Here is a tiny trained network, its code and every weight. The questions are about switching its units off for an input and a class, where a switched-off unit gives its printed mean instead of its output.

import numpy as np


def w(rows, s, z=0):
    codes = np.array(rows[::2]) - 128.0
    scale = np.full(codes.shape[1], s)
    scale[-1] = z or s
    return codes * scale


def f(y):
    return np.maximum(y, 0)


def log_softmax(a):
    a = a - a.max(-1, keepdims=True)
    return a - np.log(np.exp(a).sum(-1, keepdims=True))


def net(x, mask):
    res = np.array(x, float).reshape(1, 6) / 4 @ E
    y = f(res @ A[0][:, :-1].T + A[0][:, -1])
    res = res + np.where(mask, y, B[0][:, -1]) @ B[0][:, :-1]
    return log_softmax(res[-1] @ U[:, :-1].T + U[:, -1])


A, B = {}, {}
E = w([
[1,149,170],'x0',
[106,219,157],'x1',
[167,97,143],'x2',
[133,115,194],'x3',
[106,90,42],'x4',
[197,169,46],'x5',
],0.0071)
A[0] = w([
[90,44,248,228],'n1',
[87,134,57,254],'n2',
[31,211,164,119],'n3',
[143,253,173,154],'n4',
[125,128,130,99],'n5',
[191,249,147,122],'n6',
],0.013,0.0053)
B[0] = w([
[164,220,113,254],'n1',
[63,149,5,227],'n2',
[86,233,159,228],'n3',
[39,60,133,218],'n4',
[125,124,125,128],'n5',
[102,56,132,215],'n6',
],0.019,0.0091)
U = w([
[122,88,175,196],'0',
[162,120,148,8],'1',
[139,134,164,6],'2',
[117,210,187,182],'3',
[249,90,115,231],'4',
[99,125,148,159],'5',
[112,144,70,188],'6',
[138,135,164,2],'7',
],0.016,0.0061)

Each question gives the input, the list of numbers given to net, and the class t.
The units are the neurons (one row each of A and B). Each row of codes is followed by its name. A weight is (code - 128) times the scale printed after its matrix; where a second scale follows, it is the last column's (A, B and U).
mask holds one flag per neuron, in row order. A switched-off neuron (its flag False) gives its mean, the last column of its row in B, instead of its output. The means were averaged over made-up inputs and are rounded, as every weight is.
A unit's drop is (log p(t) with every unit on - log p(t) with that unit switched off) / (log p(t) with every unit on - log p(t) with every unit switched off).
The circuit of an input: a set's keep is (log p(t) with only the set's units on - log p(t) with every unit switched off) / (log p(t) with every unit on - log p(t) with every unit switched off). Starting from all 6 units, units are removed one at a time, each time the one whose removal leaves the highest keep (on an exact tie, the one counted first), for as long as the keep stays at least 0.8.
units of the circuit, in order: the units of the circuit, biggest drop first
unit that matters most: the unit with the biggest drop
top k neurons: the k neurons with the biggest drops, biggest first
drop when u is switched off: that unit's drop, to one decimal
input [-6,7,-4,-7,-8,4], class 0: unit that matters most -> n6
input [-3,-5,-1,1,-6,-1], class 4: units of the circuit, in order -> [n3; n2]
input [-8,6,-7,5,-6,-6], class 0: units of the circuit, in order -> [n4; n6]
input [-4,8,4,-6,-3,4], class 0: units of the circuit, in order -> [n6; n1; n4]
input [0,-1,-7,-4,-6,3], class 5: units of the circuit, in order -> [n1; n4]
input [-2,7,-2,1,-6,0], class 0: top 4 neurons -> [n4; n6; n2; n1]
input [1,1,6,6,6,-1], class 3: top 2 neurons -> [n2; n6]
input [-5,-7,-8,6,-4,1], class 4: top 2 neurons -> [n3; n2]
input [-8,3,7,4,7,2], class 4: top 3 neurons -> [n3; n4; n2]
input [8,8,2,-7,-4,7], class 5: top 3 neurons -> [n4; n6; n1]
input [3,-6,6,4,4,-4], class 3: top 2 neurons -> [n1; n2]
input [6,5,8,0,-4,7], class 5: top 2 neurons -> [n4; n3]
input [-4,-5,1,8,5,-1], class 4: top 3 neurons -> [n3; n2; n4]
input [-3,-8,5,5,-8,4], class 4: unit that matters most -> n3
input [-3,6,6,-1,-3,8], class 0: drop when n6 is switched off -> 0.1
input [-7,-7,4,6,-4,3], class 4: drop when n3 is switched off -> 0.1
input [6,0,3,0,7,-8], class 3: drop when n3 is switched off -> 0.0
